Below are the code and all the weights of a small trained network. Each question names an input and a class and asks about switching units off, where a switched-off unit gives its printed mean instead of its output.

import numpy as np


def w(rows, s, z=0):
    codes = np.array(rows[::2]) - 128.0
    scale = np.full(codes.shape[1], s)
    scale[-1] = z or s
    return codes * scale


def f(y):
    return np.maximum(y, 0)


def log_softmax(a):
    a = a - a.max(-1, keepdims=True)
    return a - np.log(np.exp(a).sum(-1, keepdims=True))


def net(x, mask):
    res = np.array(x, float).reshape(1, 5) / 4 @ E
    y = f(res @ A[0][:, :-1].T + A[0][:, -1])
    res = res + np.where(mask, y, B[0][:, -1]) @ B[0][:, :-1]
    return log_softmax(res[-1] @ U[:, :-1].T + U[:, -1])


A, B = {}, {}
E = w([
[58,155,75,34,39,99,85,207],'x0',
[91,41,93,222,24,206,70,95],'x1',
[120,98,254,142,147,140,48,220],'x2',
[96,1,78,161,190,35,146,170],'x3',
[61,103,106,50,226,225,73,73],'x4',
],0.0073)
A[0] = w([
[178,145,123,181,76,82,183,161,58],'neuron 0',
[92,108,86,103,121,82,108,166,86],'neuron 1',
[88,124,92,46,166,168,76,105,89],'neuron 2',
[92,94,65,201,49,161,66,107,99],'neuron 3',
[163,211,175,86,57,172,135,72,94],'neuron 4',
[51,84,129,93,214,190,101,84,17],'neuron 5',
[97,133,130,132,123,115,157,133,17],'neuron 6',
[84,107,207,161,130,139,73,194,79],'neuron 7',
[94,84,96,143,181,65,131,165,31],'neuron 8',
[117,64,141,157,165,85,107,173,44],'neuron 9',
[195,104,166,218,188,159,147,70,85],'neuron 10',
[105,44,96,162,180,79,126,167,69],'neuron 11',
[194,128,180,163,60,56,175,148,74],'neuron 12',
[108,60,109,142,170,78,155,144,63],'neuron 13',
[137,152,30,160,107,108,177,72,54],'neuron 14',
[157,171,150,68,202,117,166,179,108],'neuron 15',
[41,156,58,30,34,112,79,223,79],'neuron 16',
[166,214,151,58,199,33,164,165,16],'neuron 17',
[184,203,151,118,92,205,120,112,69],'neuron 18',
[126,134,152,147,79,93,170,162,25],'neuron 19',
[123,88,131,73,217,206,110,94,57],'neuron 20',
[126,70,102,208,58,174,78,114,38],'neuron 21',
[146,84,231,157,133,144,77,203,72],'neuron 22',
[130,145,36,120,111,107,189,42,93],'neuron 23',
[228,132,153,200,60,85,154,181,17],'neuron 24',
[117,86,98,206,52,190,79,108,116],'neuron 25',
[98,110,255,148,151,126,102,213,41],'neuron 26',
[95,73,155,163,67,164,118,112,2],'neuron 27',
[125,144,23,111,95,126,222,52,101],'neuron 28',
[111,58,47,136,154,94,190,122,76],'neuron 29',
[131,87,88,138,139,94,129,128,32],'neuron 30',
[190,96,162,191,194,151,151,64,62],'neuron 31',
],0.008,0.0031)
B[0] = w([
[44,140,82,121,107,177,192,205,198],'neuron 0',
[173,134,185,162,84,147,122,73,177],'neuron 1',
[62,121,83,174,60,121,202,175,203],'neuron 2',
[88,155,117,106,204,40,120,76,230],'neuron 3',
[123,207,196,194,95,145,21,111,214],'neuron 4',
[55,156,53,147,64,162,200,191,206],'neuron 5',
[105,138,118,140,143,131,107,116,130],'neuron 6',
[158,90,107,14,137,166,124,127,205],'neuron 7',
[125,202,193,167,110,158,81,85,184],'neuron 8',
[131,200,172,123,107,185,94,95,181],'neuron 9',
[188,41,167,151,88,90,203,64,212],'neuron 10',
[127,226,184,172,88,165,61,106,206],'neuron 11',
[41,125,70,129,97,153,174,187,213],'neuron 12',
[135,230,187,192,94,158,67,108,188],'neuron 13',
[162,92,117,29,157,185,114,159,204],'neuron 14',
[119,143,95,141,189,40,113,109,202],'neuron 15',
[248,30,192,194,58,70,254,35,254],'neuron 16',
[98,177,90,132,234,25,114,65,219],'neuron 17',
[112,198,201,194,106,163,42,111,199],'neuron 18',
[78,146,94,146,97,145,184,155,165],'neuron 19',
[43,141,58,172,88,152,221,196,203],'neuron 20',
[112,183,84,115,207,60,123,92,211],'neuron 21',
[189,110,105,10,143,190,107,157,214],'neuron 22',
[174,98,104,31,120,175,67,157,219],'neuron 23',
[43,171,53,134,92,176,189,179,217],'neuron 24',
[94,146,87,119,224,37,100,88,228],'neuron 25',
[191,107,109,27,154,188,124,134,213],'neuron 26',
[124,183,80,104,198,70,151,58,174],'neuron 27',
[184,87,126,35,158,192,86,175,233],'neuron 28',
[137,193,185,133,105,195,52,110,207],'neuron 29',
[114,191,179,127,117,150,81,113,159],'neuron 30',
[192,66,153,164,69,96,223,75,202],'neuron 31',
],0.0066,0.009)
U = w([
[98,146,97,126,250,37,109,106,110],'0',
[41,126,74,155,85,182,183,197,114],'1',
[198,92,120,24,154,210,83,153,111],'2',
[129,177,206,203,99,182,26,116,115],'3',
[216,51,170,182,86,91,198,88,114],'4',
[127,78,128,167,157,113,80,168,254],'5',
],0.014,0.016)

Each question gives the input, the list of numbers given to net, and the class t.
The units are the neurons (one row each of A and B). Each row of codes is followed by its name. A weight is (code - 128) times the scale printed after its matrix; where a second scale follows, it is the last column's (A, B and U).
mask holds one flag per neuron, in row order. A switched-off neuron (its flag False) gives its mean, the last column of its row in B, instead of its output. The means were averaged over made-up inputs and are rounded, as every weight is.
A unit's drop is (log p(t) with every unit on - log p(t) with that unit switched off) / (log p(t) with every unit on - log p(t) with every unit switched off).
The circuit of an input: a set's keep is (log p(t) with only the set's units on - log p(t) with every unit switched off) / (log p(t) with every unit on - log p(t) with every unit switched off). Starting from the 12 units with the biggest drops (on a tie, the unit counted first), units are removed one at a time, each time the one whose removal leaves the highest keep (on an exact tie, the one counted first), for as long as the keep stays at least 0.8.
units of the circuit, in order: the units of the circuit, biggest drop first
k most important neurons: the k neurons with the biggest drops, biggest first
drop of u: that unit's drop, to one decimal
input [-7,5,2,0,-1], class 4: 3 most important neurons	neuron 10; neuron 31; neuron 17
input [-5,8,-6,-7,2], class 0: units of the circuit, in order	neuron 25
input [0,8,-8,-7,-3], class 0: 3 most important neurons	neuron 25; neuron 3; neuron 21
input [3,7,-8,0,-6], class 2: 4 most important neurons	neuron 28; neuron 14; neuron 23; neuron 17
input [1,1,5,5,5], class 1: 3 most important neurons	neuron 5; neuron 20; neuron 28
input [-2,-6,4,8,7], class 3: units of the circuit, in order	neuron 11; neuron 13
input [-6,8,2,-7,-2], class 0: units of the circuit, in order	neuron 25; neuron 21
input [2,-6,-3,-7,6], class 3: 3 most important neurons	neuron 4; neuron 18; neuron 25
input [-7,7,-3,4,5], class 0: 4 most important neurons	neuron 16; neuron 25; neuron 21; neuron 3
input [-3,-7,7,-2,-6], class 0: 3 most important neurons	neuron 17; neuron 15; neuron 28
input [-7,-6,5,3,0], class 4: 4 most important neurons	neuron 31; neuron 10; neuron 25; neuron 3
input [6,-4,-6,-3,-2], class 2: 4 most important neurons	neuron 28; neuron 23; neuron 10; neuron 31
input [-8,2,6,-4,4], class 4: 2 most important neurons	neuron 10; neuron 31
input [-2,-7,-4,-6,8], class 1: units of the circuit, in order	neuron 20
input [-7,-7,1,-3,-6], class 0: 3 most important neurons	neuron 17; neuron 16; neuron 15
input [-7,-2,6,-5,7], class 1: 3 most important neurons	neuron 20; neuron 5; neuron 16
input [-7,-5,3,4,-2], class 4: 2 most important neurons	neuron 31; neuron 10
input [-3,7,-8,3,-1], class 2: 3 most important neurons	neuron 28; neuron 23; neuron 14
input [7,2,-5,2,-1], class 4: drop of neuron 16	1.2
input [-3,4,5,7,6], class 3: units of the circuit, in order	neuron 11
input [-2,-2,0,-7,4], class 3: drop of neuron 4	0.1
input [2,2,4,4,-1], class 2: drop of neuron 22	0.5
input [8,6,6,7,7], class 4: drop of neuron 0	0.1
